Below is a small trained network, with its code and all its weights. Each question gives an input and a class and asks what happens when units are switched off, that is, made to give their printed mean instead of their output.

import numpy as np


def w(rows, s, z=0):
    codes = np.array(rows[::2]) - 128.0
    scale = np.full(codes.shape[1], s)
    scale[-1] = z or s
    return codes * scale


def norm(h):
    return h / np.sqrt((h * h).mean(-1, keepdims=True) + 1e-5)


def f(y):
    return y / 2 * (1 + np.tanh(0.7978845608 * (y + 0.044715 * y**3)))


def log_softmax(a):
    a = a - a.max(-1, keepdims=True)
    return a - np.log(np.exp(a).sum(-1, keepdims=True))


def net(x, mask):
    res = np.array(x, float).reshape(1, 5) / 4 @ E
    u = 0
    for l in range(3):
        y = f(norm(res) @ A[l][:, :-1].T + A[l][:, -1])
        res = res + np.where(mask[u : u + 4], y, B[l][:, -1]) @ B[l][:, :-1]
        u += 4
    return log_softmax(norm(res)[-1] @ U[:, :-1].T + U[:, -1])


A, B = {}, {}
E = w([
[66,224,50,114,142],'x0',
[129,129,129,128,126],'x1',
[32,28,93,5,128],'x2',
[198,171,161,40,251],'x3',
[221,164,94,53,15],'x4',
],0.0023)
A[0] = w([
[189,127,137,64,198,94],'L0N1',
[197,26,251,124,89,6],'L0N2',
[198,149,85,58,60,10],'L0N3',
[63,254,81,90,104,69],'L0N4',
],0.0058,0.002)
B[0] = w([
[86,184,133,91,125,244],'L0N1',
[144,166,2,139,158,231],'L0N2',
[162,72,170,142,147,211],'L0N3',
[172,92,78,154,167,250],'L0N4',
],0.0096,0.0014)
A[1] = w([
[162,151,208,111,143,73],'L1N1',
[1,126,157,194,237,2],'L1N2',
[143,157,165,144,85,147],'L1N3',
[219,150,120,50,21,158],'L1N4',
],0.0053,0.00091)
B[1] = w([
[50,177,158,147,142,130],'L1N1',
[254,65,150,114,134,250],'L1N2',
[91,146,236,145,139,122],'L1N3',
[126,73,191,159,204,209],'L1N4',
],0.0053,0.0021)
A[2] = w([
[84,106,255,128,91,1],'L2N1',
[92,52,104,5,118,138],'L2N2',
[188,215,167,190,127,98],'L2N3',
[102,62,115,207,4,144],'L2N4',
],0.0063,0.0035)
B[2] = w([
[144,121,13,203,144,103],'L2N1',
[108,148,125,249,45,253],'L2N2',
[30,51,71,129,2,206],'L2N3',
[120,221,164,17,221,252],'L2N4',
],0.0057,0.0029)
U = w([
[150,128,3,135,155,249],'0',
[54,220,202,46,165,123],'1',
[46,115,152,194,15,49],'2',
[185,47,219,134,155,57],'3',
],0.014,0.0018)

Each question gives the input, the list of numbers given to net, and the class t.
The units are the neurons (one row each of A and B). Each row of codes is followed by its name. A weight is (code - 128) times the scale printed after its matrix; where a second scale follows, it is the last column's (A, B and U).
mask holds one flag per neuron, layer by layer. A switched-off neuron (its flag False) gives its mean, the last column of its row in B, instead of its output. The means were averaged over made-up inputs and are rounded, as every weight is.
A unit's drop is (log p(t) with every unit on - log p(t) with that unit switched off) / (log p(t) with every unit on - log p(t) with every unit switched off).
The circuit of an input: a set's keep is (log p(t) with only the set's units on - log p(t) with every unit switched off) / (log p(t) with every unit on - log p(t) with every unit switched off). Starting from all 12 units, units are removed one at a time, each time the one whose removal leaves the highest keep (on an exact tie, the one counted first), for as long as the keep stays at least 0.8.
circuit, biggest first: the units of the circuit, biggest drop first
most important unit: the unit with the biggest drop
k most important neurons: the k neurons with the biggest drops, biggest first
k most important neurons of layer l: the k neurons of layer l with the biggest drops, biggest first
input [4,-7,0,5,-8], class 3: most important unit -> L1N2
input [0,4,8,6,5], class 2: 2 most important neurons -> L2N2; L2N4
input [2,-6,5,0,7], class 3: 2 most important neurons -> L0N3; L1N4
input [6,-6,3,6,7], class 3: circuit, biggest first -> L0N3; L0N2
input [6,6,1,-6,-4], class 0: 3 most important neurons -> L0N4; L1N2; L1N3
input [-7,1,5,8,6], class 1: 3 most important neurons of layer 0 -> L0N1; L0N4; L0N2
input [5,-3,7,-3,0], class 2: 2 most important neurons -> L2N2; L0N2
input [3,-7,7,-7,1], class 1: 2 most important neurons of layer 0 -> L0N2; L0N1
input [7,6,-5,0,-8], class 3: 2 most important neurons -> L1N2; L0N2
input [1,-4,1,-2,1], class 1: 2 most important neurons -> L2N4; L0N2
input [7,5,-6,0,-8], class 3: 2 most important neurons of layer 0 -> L0N2; L0N1
input [2,-2,-8,4,1], class 2: 2 most important neurons of layer 2 -> L2N3; L2N4
input [4,-1,-5,-4,8], class 3: 2 most important neurons -> L0N3; L0N2
input [-5,-2,-2,-5,6], class 3: circuit, biggest first -> L1N4
input [-6,-1,6,-5,-5], class 0: 4 most important neurons -> L0N2; L0N1; L2N4; L2N3
input [3,2,2,4,-7], class 3: 2 most important neurons -> L1N2; L0N2
input [3,1,-7,4,-6], class 2: 4 most important neurons -> L2N3; L2N4; L0N2; L1N4
input [-8,8,-5,7,-7], class 0: 2 most important neurons of layer 0 -> L0N2; L0N3
input [4,-6,-5,-1,3], class 2: 2 most important neurons of layer 1 -> L1N2; L1N3
input [2,-2,2,2,-7], class 3: circuit, biggest first -> L1N2
